Below are the code and all the weights of a small trained network. Each question names an input and a target symbol and asks about switching units off, where a switched-off unit gives its printed mean instead of its output.

import numpy as np


def w(rows, s, z=0):
    codes = np.array(rows[::2]) - 128.0
    scale = np.full(codes.shape[1], s)
    scale[-1] = z or s
    return codes * scale


def norm(h):
    return h / np.sqrt((h * h).mean(-1, keepdims=True) + 1e-5)


def softmax(a):
    e = np.exp(a - a.max(-1, keepdims=True))
    return e / e.sum(-1, keepdims=True)


def log_softmax(a):
    a = a - a.max(-1, keepdims=True)
    return a - np.log(np.exp(a).sum(-1, keepdims=True))


def net(x, mask):
    ids = ['αβδεζηθμστω'.index(c) for c in x.split()]
    T = len(ids)
    res = E[ids] + P[:T]
    u = 0
    for l in range(3):
        r = norm(res)
        for j in range(2):
            rows = slice(3 * j, 3 * j + 3)
            q, k, v = (r @ M[l][rows].T for M in (Q, K, V))
            z = softmax(np.where(np.tri(T) > 0, q @ k.T / 3**0.5, -1e9)) @ v
            o = O[l][rows]
            res = res + np.where(mask[u + j], z, o[:, -1]) @ o[:, :-1]
        u += 2
    return log_softmax(norm(res)[-1] @ U[:, :-1].T + U[:, -1])


Q, K, V, O = {}, {}, {}, {}
E = w([
[253,51,103],'α',
[82,32,146],'β',
[91,193,71],'δ',
[152,215,187],'ε',
[161,120,207],'ζ',
[150,128,118],'η',
[125,238,29],'θ',
[103,185,124],'μ',
[146,194,113],'σ',
[66,96,120],'τ',
[81,174,110],'ω',
],0.021)
P = w([
[97,115,204],'0',
[117,176,236],'1',
[130,194,253],'2',
[127,151,242],'3',
[132,142,235],'4',
[122,136,233],'5',
[117,112,228],'6',
[124,99,227],'7',
[119,90,224],'8',
[117,79,220],'9',
[98,76,219],'10',
],0.0038)
Q[0] = w([
[155,69,1],'0.h0',
[133,178,21],'0.h0',
[195,168,251],'0.h0',
[75,169,78],'0.h1',
[92,139,141],'0.h1',
[207,181,42],'0.h1',
],0.0083)
K[0] = w([
[93,134,56],'0.h0',
[127,129,48],'0.h0',
[238,141,171],'0.h0',
[71,84,225],'0.h1',
[142,98,107],'0.h1',
[31,246,118],'0.h1',
],0.011)
V[0] = w([
[107,156,119],'0.h0',
[101,137,44],'0.h0',
[44,68,252],'0.h0',
[32,177,131],'0.h1',
[218,96,66],'0.h1',
[97,63,254],'0.h1',
],0.0082)
O[0] = w([
[185,52,139,107],'0.h0',
[189,181,44,3],'0.h0',
[191,137,135,169],'0.h0',
[107,201,169,96],'0.h1',
[149,159,212,130],'0.h1',
[148,253,190,140],'0.h1',
],0.0074,0.0029)
Q[1] = w([
[235,161,31],'1.h0',
[115,147,186],'1.h0',
[32,125,219],'1.h0',
[148,120,88],'1.h1',
[59,149,226],'1.h1',
[2,92,210],'1.h1',
],0.0094)
K[1] = w([
[148,112,84],'1.h0',
[124,150,154],'1.h0',
[73,98,124],'1.h0',
[75,156,55],'1.h1',
[52,175,163],'1.h1',
[10,102,149],'1.h1',
],0.012)
V[1] = w([
[67,13,151],'1.h0',
[253,106,158],'1.h0',
[162,82,122],'1.h0',
[97,68,228],'1.h1',
[82,165,247],'1.h1',
[147,250,99],'1.h1',
],0.0076)
O[1] = w([
[30,94,139,129],'1.h0',
[93,143,135,158],'1.h0',
[92,204,80,114],'1.h0',
[86,145,76,223],'1.h1',
[130,40,89,253],'1.h1',
[1,109,98,112],'1.h1',
],0.0075,0.003)
Q[2] = w([
[121,94,101],'2.h0',
[112,136,56],'2.h0',
[102,218,56],'2.h0',
[80,246,36],'2.h1',
[45,140,56],'2.h1',
[172,168,133],'2.h1',
],0.013)
K[2] = w([
[176,142,79],'2.h0',
[123,184,141],'2.h0',
[197,249,94],'2.h0',
[165,121,83],'2.h1',
[189,59,94],'2.h1',
[163,220,89],'2.h1',
],0.016)
V[2] = w([
[153,219,132],'2.h0',
[155,106,129],'2.h0',
[66,144,152],'2.h0',
[148,224,93],'2.h1',
[248,98,110],'2.h1',
[162,102,82],'2.h1',
],0.014)
O[2] = w([
[187,55,153,1],'2.h0',
[43,62,159,131],'2.h0',
[171,168,180,177],'2.h0',
[254,77,136,99],'2.h1',
[86,26,105,82],'2.h1',
[34,59,92,77],'2.h1',
],0.0066,0.0044)
U = w([
[105,16,145,201],'α',
[114,162,99,46],'β',
[151,147,4,83],'δ',
[155,111,106,3],'ε',
[150,101,183,133],'ζ',
[71,171,118,210],'η',
[153,87,131,37],'θ',
[153,201,154,58],'μ',
[177,72,154,145],'σ',
[152,151,129,95],'τ',
[156,163,122,178],'ω',
],0.018,0.0058)

Each question gives the input, a string of symbols that net reads in full, and the target symbol t.
The units are the heads (3 rows each of Q, K, V and O). Each row of codes is followed by its name. A weight is (code - 128) times the scale printed after its matrix; where a second scale follows, it is the last column's (O and U).
mask holds one flag per head, layer by layer. A switched-off head (its flag False) gives its mean, the last column of its rows in O, instead of its output. The means were averaged over made-up inputs and are rounded, as every weight is.
A unit's drop is (log p(t) with every unit on - log p(t) with that unit switched off) / (log p(t) with every unit on - log p(t) with every unit switched off).
The circuit of an input: a set's keep is (log p(t) with only the set's units on - log p(t) with every unit switched off) / (log p(t) with every unit on - log p(t) with every unit switched off). Starting from all 6 units, units are removed one at a time, each time the one whose removal leaves the highest keep (on an exact tie, the one counted first), for as long as the keep stays at least 0.8.
circuit, biggest first: the units of the circuit, biggest drop first
most important unit: the unit with the biggest drop
heads that matter: for each layer, one digit per head in row order, 1 if its drop is at least 0.15 and else 0, layers parted by /
drop of u: that unit's drop, to one decimal
input σ α α α α δ σ β, target η: heads that matter : 00 / 00 / 11
input τ ζ ζ μ ε ζ, target μ: heads that matter : 00 / 01 / 11
input α ω α α δ θ η β, target η: circuit, biggest first : [2.h1, 2.h0]
input θ α α θ σ α η τ δ τ, target η: most important unit : 2.h1
input α α α, target α: heads that matter : 00 / 00 / 01
input α α β α α, target η: circuit, biggest first : [2.h0, 2.h1, 0.h0]
input σ ε α α ω ζ σ β α ω ω, target α: heads that matter : 00 / 00 / 01
input ω ω τ ζ η α σ, target α: circuit, biggest first : [2.h1, 1.h1]
input α η α, target η: heads that matter : 11 / 11 / 11
input ζ η ζ, target η: heads that matter : 10 / 01 / 11
input σ α μ μ, target α: heads that matter : 00 / 00 / 00
input η δ ζ τ ω σ α η, target η: heads that matter : 00 / 00 / 00
input α η ζ, target η: heads that matter : 10 / 11 / 11
input τ α δ α σ τ ζ τ η α μ, target α: circuit, biggest first : [2.h1]
input τ ζ σ σ, target σ: heads that matter : 01 / 10 / 10
input η δ σ, target η: heads that matter : 11 / 11 / 01
input β α δ, target δ: drop of 2.h0 : 0.5
input ω α α β δ, target δ: drop of 1.h1 : 0.4
input α α μ σ μ ε α α α ω η, target η: drop of 1.h1 : 0.4
input θ σ θ ω α δ, target α: drop of 2.h0 : 0.2
